Each name stands for a flat space through zero: a line, a plane or more. A row that begins with a name and a colon came from that space; any other row is followed by the name of the space it lies nearest, among the names in its block.
ctgm: [ -64  225  160  -80  -64  -11  -15   99   38 -319 -324  -18  -27   60
 -188 -221  -81  -14  181 -213  283   11 -261  -18 -145  -58  100 -103
  -19]
zsbd: [-359  229  -37  -25  193  282  149  394  281 -168  -64 -262  114   99
  -53   17   48 -184  299   56  151  296 -409  309  159  -12    3  463
 -120]
slgz: [ -51   25   51  -88  274  292  -78  268  -14  159   59  224  422  265
  -30   94  100  122  188 -100  -99   19  -25   -7   41  181  -64   54
  -51]
gbrj: [ -77  -20  208  -31 -198 -260  212  104   35  -98 -111 -214  -60 -250
 -190 -240 -203   71 -473 -312  147   32  -33  -41 -129  -81   15  -15
   60]
slgz: [ 425 -462  242 -228 -210 -250  -38   -1 -435  147  210  606  -49  167
 -142  -56  -69  188 -382 -365   54 -390  517 -443 -408  232  410 -501
   98]
bzrq: [-125 -221  134   10    1   96   88  171 -237 -219   -2  420   65  -18
 -170  131   73  -35  -49  -80  112 -104   14   -1 -137 -190  215   55
  -84]
gbrj: [ -30  119  156  -19  -85 -148   29  160   79 -107   98 -243  -85 -130
  -86  -66 -172   15  -97  -86  269   48 -191  163 -109  -70 -129  176
  -81]
zsbd: [-182  173  -60 -165  115   14   68  184   12 -104 -198 -131 -109  -75
   75 -142 -110 -123   -7  127  105   28 -128  177  -55  -15  120   14
   35]
ctgm: [-170  188 -133  113  215  183  -41 -168   52 -167 -218  -78  259    0
  213   66  105  124  393  267 -159  -30 -152  179  313 -104 -295  200
    1]
slgz: [  32  -93   21   65  152  275  170 -200 -305 -187 -218  296  418   96
   26  244  180  227  300   32 -243   13  111  132  179 -211 -125  295
  -47]
zsbd: [ -90  159   12  -41  221  165  -22   71    5  167 -113  -77  223  -67
  -53   44   43   26   -6 -150 -154  192  -29   87   69   24  -76  -24
  -32]
gbrj: [ -80    2    3   12  201  277  -90  252   25  147  114  218  302  303
  -94  222  131  -39  187  -82 -131  117  -15  -40   68  136  105   77
 -106]
bzrq: [-111  136  -32  109   12  -29  -71  -18  331   81   62 -337   52 -110
   59 -139    3   63    8    7   16   42 -201    5  173   75 -335   46
   32]
ctgm: [  22 -273  -14  -95 -307 -205  217  106  271  -39  158 -142 -353   74
  -45 -331  -10 -136 -212 -131  233  -75   24 -260  -46  267  317  -65
  154]
bzrq: [  62 -389  -32  -55   -2  -43  173   34  -82  226  389   60  -58 -123
   79  115   87    5 -295   -7  -87  -51  284    2   43  123  104  116
   27]
bzrq: [   0  226  -90    6    2 -177 -222   47  130   46  107 -215 -140   65
  185  -19 -196  -42   44  278   60  -95  -91   61  -10   87 -101  -32
   -4]
zsbd: [-253  187  -36   70   18  185  173  226  460 -200  -60 -380  147  174
   -2 -162   40  -18  329   65  164  198 -447  154  245   51 -250  482
  -19]
slgz: [-199  295  -30  155  121  265 -123   44  212  -41 -221  -89  142  -39
 -111  -20   95  -71  244   31   17  216 -370   95   59 -189 -313   43
  -79]
gbrj: [  60   95   92   75 -219 -116   16  -90  -26 -281 -180  -13 -145   67
 -157  -24  -86  -62   90  -80  154   42 -100  -41 -105 -166  117    3
  -49]
slgz: [ -64  -19   78  -17  132   17  -36   23 -133   89  -80  136  248  -84
  -30   26   -3  149 -167 -148 -157  -68  114  -59   15    7  -29 -144
   25]
slgz: [  93 -146 -150   36  138  -96 -254  -42 -237  433  372  212  -62  -73
  191  358  -33  -71 -305  260 -320 -122  389  -27  -38   59   94 -213
  -34]
bzrq: [  11 -283   23  -90  151  -22    4   40 -472  106  193  403   -6 -248
   83  272    0   18 -310  122 -104 -200  332  126 -157 -146  150  -63
  -47]
bzrq: [-321  326 -115  -92  315  251  267  126  158  105 -407 -452  257 -210
   46 -121   -8  -20  -67  -20 -238  413 -174  323  236  -60 -191  246
   55]
gbrj: [ 253   82  -15   12 -189 -362 -298 -222 -349   23  144   60 -654 -326
    3  212 -224 -290 -240  221  167  -67  160  118 -414 -301  213 -344
 -129]
gbrj: [-100  188 -128   -9   86  -52 -149   25  116  138   42 -234 -222 -241
  129  -54  -79 -149  -95  226   43   39 -119  151  -36  -42 -140 -102
    1]
zsbd: [-101  337 -200  -12  244  138  -29  -13   10  133 -180 -263   57  -73
  195  100  -80  -77   88  335 -213  225  -84  322  105 -119 -219  162
  -24]
gbrj: [  90  295   90  218 -415 -371 -293 -244   -4 -426 -228  -60 -528  -79
 -190  -53 -237 -224   76   68  354  -67 -244  -93 -298 -368  109 -295
 -100]
zsbd: [   6  -20  158   78 -136  -66  -78  -68  -98 -162  -96  163 -115 -142
 -246   -3   23  -57  -60 -243  155  -15  -53 -110 -169 -183  120 -220
  -67]
bzrq: [ 230  117  -91 -104   49 -110 -181  -41 -209  273  140  -13 -219   16
   99  203 -152 -139 -102  168 -105   71  217  103 -181   27  138 -149
  -62]
zsbd: [  -4  -44  -97 -154  282  412  126   82 -314   57 -197  371  186  160
  -19  227  184 -107  215   59 -213  179  138  149  -32  -77  244   81
  -55]
gbrj: [ 167   52 -261   71  -25    1   87 -529  -20  189 -204 -273 -204 -296
  200  -35   82  -37  -60  222 -304  179  162   88  141 -156 -232  -77
  124]
bzrq: [ 160 -209 -126  -57   42   26  176 -190 -189  219  131   -9  -79 -143
  136  156   81  -15 -156  102 -227   90  310  114   59  -15   38  105
   32]
zsbd: [ -90  146   10  -86  176  245  209  105   14  -26 -147 -188  148  -35
  -69   55   70  -42  162 -105  -22  332 -131  285   94  -65  -36  319
  -80]
gbrj: [  -5  -39  115 -100  -63  -79   14  246 -204 -140   40  211 -136   98
 -144  107 -131 -146  -93  -51  177  -28   36   29 -253  -64  376   -2
  -97]
slgz: [  84 -314   74   41  -92    0  259 -256 -219 -108  -64  165   76 -171
  -59   41  145  147 -124 -176 -108  -43  224  -50   71 -137   38   68
   47]
ctgm: [ 304 -109  -61  -25 -284 -314  -16 -334 -154 -117  -50   66 -302   63
  171 -129 -143   70  -54  211   34 -286  223 -162 -126   -7   69 -195
  140]
zsbd: [-150   40  215 -122   14  209  421  148  176 -250 -309 -243  248  -66
 -270 -293  117  119  114 -514  190  283 -271  101  105    6  -49  300
   17]
slgz: [-291  149  114  -58  114   99  174  250  201   23 -248 -248  217 -158
 -199 -219  -13   17 -208 -366   -1  238 -193   23   69   33  -27   16
   36]
ctgm: [-219   72   69   30  -87 -116  -26  113   82  -97 -230   -9 -109 -177
 -165 -216  -95 -100 -289 -149  101  -29 -123 -148 -128  -95  123 -290
   60]
bzrq: [-151   47  -71   70   43   97   90   11  395   92   43 -366   89  -72
   36 -165  123   24   61  -68  -22  150 -193    8  270  143 -247  153
   57]
ctgm: [  -7    2  -20   38  -93   18  157  140  149 -123   76 -121   80  263
   60  -11  -81   47  130  181   71   28 -127   81   71   20 -133  413
   -7]
bzrq: [  90 -120  -11 -141   35  -84  -32  -32 -152  163   40  121  -90 -112
   62  -67  -20   20 -220  -36  -47 -132  214  -83 -116   99  122 -274
   84]
zsbd: [ 136  -21  -47   91   38  132 -257  -61 -143  104  107  353   11  192
  -37  258  101  -83  195  110  -86  -27   75  -91  -98  -51   52 -152
 -103]
ctgm: [-254  -94   71  -27   37   56   88  237  153 -136  -25   51  121    6
  -67 -169   62   27  -27 -137  127 -103 -142  -89   65   98   74   16
   48]
slgz: [-175  129   48  264   45  183  -58 -269  -84 -263 -420  162  211 -227
 -144   56  154   78  163  -43  -96   46 -187   21   88 -433 -275  -60
  -51]
ctgm: [ -46  -37 -120   14  177  223  180 -196 -142 -144  -92   -8  102 -133
  179  163  176   48  291  234 -111   63    1  318  218 -190 -159  356
  -36]
ctgm: [ -46  391   35   52  158  247 -186  -27  -23 -248 -279   22  137  133
  -90  131   60  -46  576   22   95  165 -317  205   16 -186 -107   93
 -175]
bzrq: [-261  289  -92  -48  -46   -9  289  345  499   22 -132 -670  -49  103
  -24 -263 -189 -177 -120   10   55  396 -314  146  143  134  -21  374
   59]
ctgm: [-146  108   83  -33   33  -68  -69   48  107  -90 -192  -51  106  -74
  -27 -249  -46  116  -47 -160   70 -136 -118 -122   21   78  -52 -222
   88]
gbrj: [ -87 -107   37   88   48  230  290    4  123   54 -179  -10  503  161
 -101  -46  148  231  -20 -243 -293  172   29 -121  270   56 -176  242
   82]
slgz: [  20    6  -33  -23  -20   -4  128    7   13  -32    9 -124  -19   49
   42   31  -31  -18   31   58  -15   86   11  100   55    2   23  202
   -7]
gbrj: [  64   61   12   -7  -56 -105   19  -92   27  117    5 -219 -145 -214
  -36  -51  -57  -38 -190  -92    1  127   22   47  -46  -40  -61  -67
    6]
zsbd: [ 183 -169   -2   29 -113 -127   84 -364 -281   41 -169  152  -41 -198
   17   -8    2  122 -268  -46 -211  -90  314 -123  -55 -154    3 -224
  109]
slgz: [-145 -118  192 -128   79  155  172  405  260  -97  152  -17  368  304
 -129 -156  107  170  195 -378  191  -19 -174  -89  153  368   66  266
   -3]
zsbd: [ 40  25 -42 -18  -1  87  12 -41  42  -7 -94  24  17 101   4 -64  53  -4
 130  13 -13  29 -31 -44  11  31 -15 -26  34]
zsbd: [ -38 -134   64   48  -41 -110  -65  -63   12  124   10   86   41 -125
  -98  -68   49   52 -280 -269 -109  -91  149 -272   20   98  116 -336
   74]
gbrj: [-208   13 -190   14  188  319  110   85   23  -30 -269  179  241  255
   69   53  145  -73  206  188 -262   84  -12  -18  183    5  119  100
   57]
ctgm: [  53  -14   64  -88 -336 -376  100   33  248   25  -62 -313 -336  -99
  -81 -473 -228  -32 -446 -203  204  -59  -16 -265 -172  163  100 -287
  196]
bzrq: [ -86  -24  -42  -12 -311 -332   92  314  617  212  357 -591 -387   -6
   -9 -399 -215 -180 -443  -36  266   72 -186 -171  -31  335  -12   31
  129]
ctgm: [  29   -6   70   65  -79 -144 -291  134  133  140  205  123   38  145
  -24  -82  -99   78 -123  -22   73 -231  -29 -273 -117  167  -99 -276
   25]
slgz: [  10  167  -94  -13   15  -12  -63   31  -18   92  -63  -85 -148    2
   20   56 -106 -165  -54  157  -46  135  -14   90  -97  -76   48  -39
  -29]
gbrj: [  56    5  -39  -30  -10  -22  -26  -29 -208   24  -52  129 -173  -24
  -48  153  -37 -175  -83   46  -57   75  134   34 -140 -115  267 -111
  -52]
bzrq: [-149 -301   79 -125   38  -38  142  367 -163 -123  226  303   58  123
   15   95  -43   -7 -155   32  105 -232  126    2  -66   97  349  161
  -18]
ctgm: [-139  147  -97  130  128  210  -68   22  197  -50   25 -112  130   61
   78   86  111  -20  339  202   -4   94 -253  158  191  -58 -277  257
  -76]
slgz: [ -98  155  -23  -40  420  426  -59  -52 -287 -122 -372  371  571  162
  102  182  173  234  482  106 -262  -46  -17  165  161 -118 -178   88
  -41]
[ 118  -57  -34  103    1 -209 -371 -116 -246  144  224  305  -59   15
  129  260 -105   27 -142  226 -144 -305  256 -134 -109  -22   50 -311
  -39]	slgz
[ 153  -55   21   42  -74 -140 -103 -169 -114   71   91   57  -68  -95
   47   40  -49   81 -115   39  -31 -120  129  -50  -72  -47 -101 -130
   11]	bzrq
[ 302 -175  -13  112 -302 -350 -165 -446 -144  141   67   90 -360 -270
   22  -78  -61   29 -371    9  -51 -215  284 -280 -188 -102  -45 -489
  111]	gbrj
[  77 -298   55  -38  -11   -7  -84   20 -299 -115   84  582   88  257
   -3  149   76   64   70   -8  -32 -342  259 -240  -85   83  362 -188
    5]	gbrj
[  76   75  101  -23  -37  -31 -127  141  -36   58  134   33 -113   69
 -183  130  -54 -147   -7 -166  122  126  -26    0 -174   14  193  -70
 -137]	gbrj
[ 413   87   54  -61 -206 -362 -393 -404 -114   81  -15   52 -321 -112
   89 -245 -143  142  -42  -26  144 -348  138 -267 -275   84 -126 -662
  114]	ctgm
[ 155  175  104  138 -311 -346 -388 -207   52 -144   -2  -22 -428 -141
 -121 -136 -162  -92  -28  -25  322 -182 -154 -192 -289 -143  -47 -459
  -38]	zsbd
[-148 -293    0   13  -59   99  195  170   50 -168   81  216   25  165
  -70   12  148  -79   44  -41   63  -68    8 -117   76   66  289  154
   14]	zsbd
[ 249  -41   46 -120  -91 -252 -162  -26 -298  270  121  145 -297 -163
  -39   49 -205  -88 -448  -22   -4  -70  288  -70 -385  -38  173 -403
    1]	bzrq
[ -44  204  -15   44  130   75 -117  -48   31  115  -81 -127   75 -126
  -21   57   12  -12   31  -36  -92  151  -77   96   42  -64 -157  -57
  -52]	ctgm
[  79   41  -60 -154  120  192   67   19   45  123  -94  -23   92  160
   18  -84  104    2  185  -88  -70  129   21   -8   47  186   53  -18
   50]	zsbd
[ -22  -19   68  -39  139  269  -77  -16 -134 -140 -191  370  184  135
 -143   52  229   10  351 -204   13  -22  -37  -93   -5   -2  175 -163
  -51]	bzrq
[ 143  141  -37   86 -176 -216 -238 -288  -85  -49 -151   15 -328 -155
    7  -66 -115  -85  -64  125   58 -102    9  -96 -194 -188  -30 -379
   25]	zsbd
[-209  -60   71 -139  228  110  340  135  -80  -41 -171  -97  396 -101
   36  -39   24  212 -129 -196 -178   64   85  155  226   66   13  269
   64]	ctgm
[  68  -55   77  -58  214  234   25   27 -421  -91  -17  389  270  129
  -39  385   97   65  251   -7 -113   31  146  199  -25 -144  134  202
 -166]	ctgm
[  23  517 -149  285  -38  -26 -589 -323  193  100 -182 -173 -342 -215
  -39   21  -24 -263  203  228   33  137 -321  -21 -123 -284 -329 -487
 -100]	ctgm
[-218  237   85  309 -175 -102 -246   68  399  -51    1 -240 -109 -169
 -236 -114  -60 -123 -104 -106  196  104 -412 -121  -36 -170 -277 -134
  -79]	slgz
[ -43   34 -128   32  175  246   20   47  281   36  195 -174  261  318
  175  104  192   69  505  122  -84   85 -126   96  379  269 -156  396
  -38]	ctgm
[ -51  -27   16  101   36   99  -62 -201  132  -36  -91    8  139 -142
   -4 -142  195  150  144 -120  -11  -81 -106 -111  154    0 -267 -131
   60]	bzrq
[-173  -50   55    7  254  290   37   56  -58 -160  -89  225  423  109
   -6  117  228  160  351 -111  -82  -53  -59   47  233   35  -15  161
  -51]	bzrq
[  17  111   34   11  -73   80   -9  108   73 -100  -12  -31 -129  116
 -156   33    3 -174  178  -40  182  179 -186   62 -111  -72   87   98
 -108]	ctgm
[ 192   28  -20   16 -106 -132 -103 -163 -253   31  -84  160 -159   67
  -37  155 -105  -90  -93   45 -118    5  218  -80 -165 -105  232 -211
  -25]	ctgm
[-191  163   -7   86  -85 -144   17   82  323   22    4 -435 -157 -218
  -52 -163 -104 -113 -212  -55   98  150 -216   37   61  -11 -107   26
   13]	slgz
[-106   76  -96 -107  129  242  515  -92  101   -7 -407 -402  222  -76
   11 -140  115   48   35 -161 -258  428   -3  211  312   -1  -40  375
  110]	gbrj
